Below are the code and all the weights of a small trained network. Each question names an input and a target symbol and asks about switching units off, where a switched-off unit gives its printed mean instead of its output.

import numpy as np


def w(rows, s, z=0):
    codes = np.array(rows[::2]) - 128.0
    scale = np.full(codes.shape[1], s)
    scale[-1] = z or s
    return codes * scale


def norm(h):
    return h / np.sqrt((h * h).mean(-1, keepdims=True) + 1e-5)


def softmax(a):
    e = np.exp(a - a.max(-1, keepdims=True))
    return e / e.sum(-1, keepdims=True)


def log_softmax(a):
    a = a - a.max(-1, keepdims=True)
    return a - np.log(np.exp(a).sum(-1, keepdims=True))


def net(x, mask):
    ids = ['αβδζητψω'.index(c) for c in x.split()]
    T = len(ids)
    res = E[ids] + P[:T]
    u = 0
    for l in range(2):
        r = norm(res)
        for j in range(3):
            rows = slice(2 * j, 2 * j + 2)
            q, k, v = (r @ M[l][rows].T for M in (Q, K, V))
            z = softmax(np.where(np.tri(T) > 0, q @ k.T / 2**0.5, -1e9)) @ v
            o = O[l][rows]
            res = res + np.where(mask[u + j], z, o[:, -1]) @ o[:, :-1]
        u += 3
    return log_softmax(norm(res)[-1] @ U[:, :-1].T + U[:, -1])


Q, K, V, O = {}, {}, {}, {}
E = w([
[96,139,188,105,91],'α',
[156,126,217,158,107],'β',
[192,64,113,170,225],'δ',
[104,102,109,84,167],'ζ',
[208,61,110,175,252],'η',
[203,127,121,60,64],'τ',
[108,57,192,96,129],'ψ',
[141,78,109,163,102],'ω',
],0.033)
P = w([
[197,11,206,107,148],'0',
[116,170,176,98,78],'1',
[153,64,156,121,178],'2',
[91,176,163,115,103],'3',
[145,71,139,134,190],'4',
[79,167,142,135,109],'5',
[145,58,122,152,197],'6',
[63,164,124,151,118],'7',
[153,49,116,161,204],'8',
[50,174,106,169,131],'9',
[164,35,100,157,208],'10',
],0.012)
Q[0] = w([
[179,140,170,145,95],'L0H0',
[159,124,134,120,177],'L0H0',
[105,197,107,94,130],'L0H1',
[90,139,135,91,157],'L0H1',
[139,103,129,153,253],'L0H2',
[20,143,119,150,86],'L0H2',
],0.021)
K[0] = w([
[119,128,165,158,100],'L0H0',
[94,168,89,151,138],'L0H0',
[182,127,117,64,101],'L0H1',
[193,121,107,106,118],'L0H1',
[116,154,3,157,113],'L0H2',
[39,163,214,132,156],'L0H2',
],0.021)
V[0] = w([
[172,129,255,98,45],'L0H0',
[230,63,111,45,167],'L0H0',
[59,43,39,47,106],'L0H1',
[73,81,211,2,173],'L0H1',
[5,62,61,230,125],'L0H2',
[204,88,149,242,115],'L0H2',
],0.0078)
O[0] = w([
[185,127,74,104,81,254],'L0H0',
[75,168,18,129,171,189],'L0H0',
[106,144,41,47,119,123],'L0H1',
[45,102,152,100,189,150],'L0H1',
[168,146,180,4,128,146],'L0H2',
[98,217,136,115,144,216],'L0H2',
],0.011,0.007)
Q[1] = w([
[36,179,158,182,127],'L1H0',
[161,140,131,88,91],'L1H0',
[98,241,202,85,49],'L1H1',
[136,211,128,130,248],'L1H1',
[222,82,92,119,132],'L1H2',
[101,18,136,170,169],'L1H2',
],0.015)
K[1] = w([
[108,182,165,99,113],'L1H0',
[144,133,124,165,92],'L1H0',
[96,149,195,229,4],'L1H1',
[153,231,160,116,162],'L1H1',
[140,137,143,47,65],'L1H2',
[25,96,149,90,127],'L1H2',
],0.017)
V[1] = w([
[108,124,170,162,228],'L1H0',
[76,114,194,104,71],'L1H0',
[106,35,74,220,121],'L1H1',
[124,178,157,244,96],'L1H1',
[71,160,166,180,114],'L1H2',
[57,117,165,2,66],'L1H2',
],0.0082)
O[1] = w([
[216,143,122,74,97,62],'L1H0',
[54,254,54,105,151,104],'L1H0',
[217,197,146,56,94,171],'L1H1',
[156,62,89,88,214,29],'L1H1',
[118,82,104,171,30,68],'L1H2',
[243,56,128,158,135,253],'L1H2',
],0.0081,0.006)
U = w([
[95,19,177,129,66,38],'α',
[158,193,227,230,139,118],'β',
[161,138,85,193,232,132],'δ',
[54,160,93,126,152,255],'ζ',
[155,131,90,196,229,149],'η',
[153,120,4,235,104,170],'τ',
[88,29,124,76,171,71],'ψ',
[241,195,84,54,122,101],'ω',
],0.012,0.0073)

Each question gives the input, a string of symbols that net reads in full, and the target symbol t.
The units are the heads (2 rows each of Q, K, V and O). Each row of codes is followed by its name. A weight is (code - 128) times the scale printed after its matrix; where a second scale follows, it is the last column's (O and U).
mask holds one flag per head, layer by layer. A switched-off head (its flag False) gives its mean, the last column of its rows in O, instead of its output. The means were averaged over made-up inputs and are rounded, as every weight is.
A unit's drop is (log p(t) with every unit on - log p(t) with that unit switched off) / (log p(t) with every unit on - log p(t) with every unit switched off).
The circuit of an input: a set's keep is (log p(t) with only the set's units on - log p(t) with every unit switched off) / (log p(t) with every unit on - log p(t) with every unit switched off). Starting from all 6 units, units are removed one at a time, each time the one whose removal leaves the highest keep (on an exact tie, the one counted first), for as long as the keep stays at least 0.8.
circuit, biggest first: the units of the circuit, biggest drop first
which heads matter: for each layer, one digit per head in row order, 1 if its drop is at least 0.15 and else 0, layers parted by /
drop when u is switched off: that unit's drop, to one decimal
input ω ψ α ω α, target ω: which heads matter : 011 / 010
input ω ω δ α ω ω β α α ω ζ, target ζ: which heads matter : 100 / 001
input ω α ω ω β η ω β ω, target β: which heads matter : 011 / 000
input ζ ψ ω ω ψ, target ω: circuit, biggest first : [L0H2; L1H1]
input ω ω ζ ω α ω α η ψ ω ψ, target ω: circuit, biggest first : [L0H2]
input ω ω ψ η α, target α: which heads matter : 001 / 000
input β ω ψ ω ω ω ζ η β, target ω: which heads matter : 011 / 010
input η ω τ ψ β ω α η ω, target α: circuit, biggest first : [L0H2; L1H1; L0H1]
input α ω τ β ω ζ ω ψ α δ ω, target ψ: circuit, biggest first : [L0H1; L0H2]
input ω ω β α ω η ω ω ω ω α, target ω: which heads matter : 000 / 010
input β ψ ω η β τ ψ ζ, target ψ: which heads matter : 101 / 000
input α δ ζ ζ ω, target ω: which heads matter : 001 / 100
input β δ η ω ω α α ω ω, target ω: which heads matter : 011 / 000
input ω τ ω α α ω α δ ψ ζ, target ψ: which heads matter : 001 / 000
input ω ω η ω ζ, target ζ: which heads matter : 101 / 001
input ω α τ, target τ: which heads matter : 001 / 000
input ω ω ω α α η ω ω β ψ ω, target ψ: which heads matter : 011 / 000
input ω α η η τ, target τ: drop when L0H2 is switched off : 1.2
input ω ω ψ α ω β ω, target β: drop when L0H2 is switched off : 0.2
input ψ ψ τ ω ω η ω, target η: drop when L0H1 is switched off : 0.4
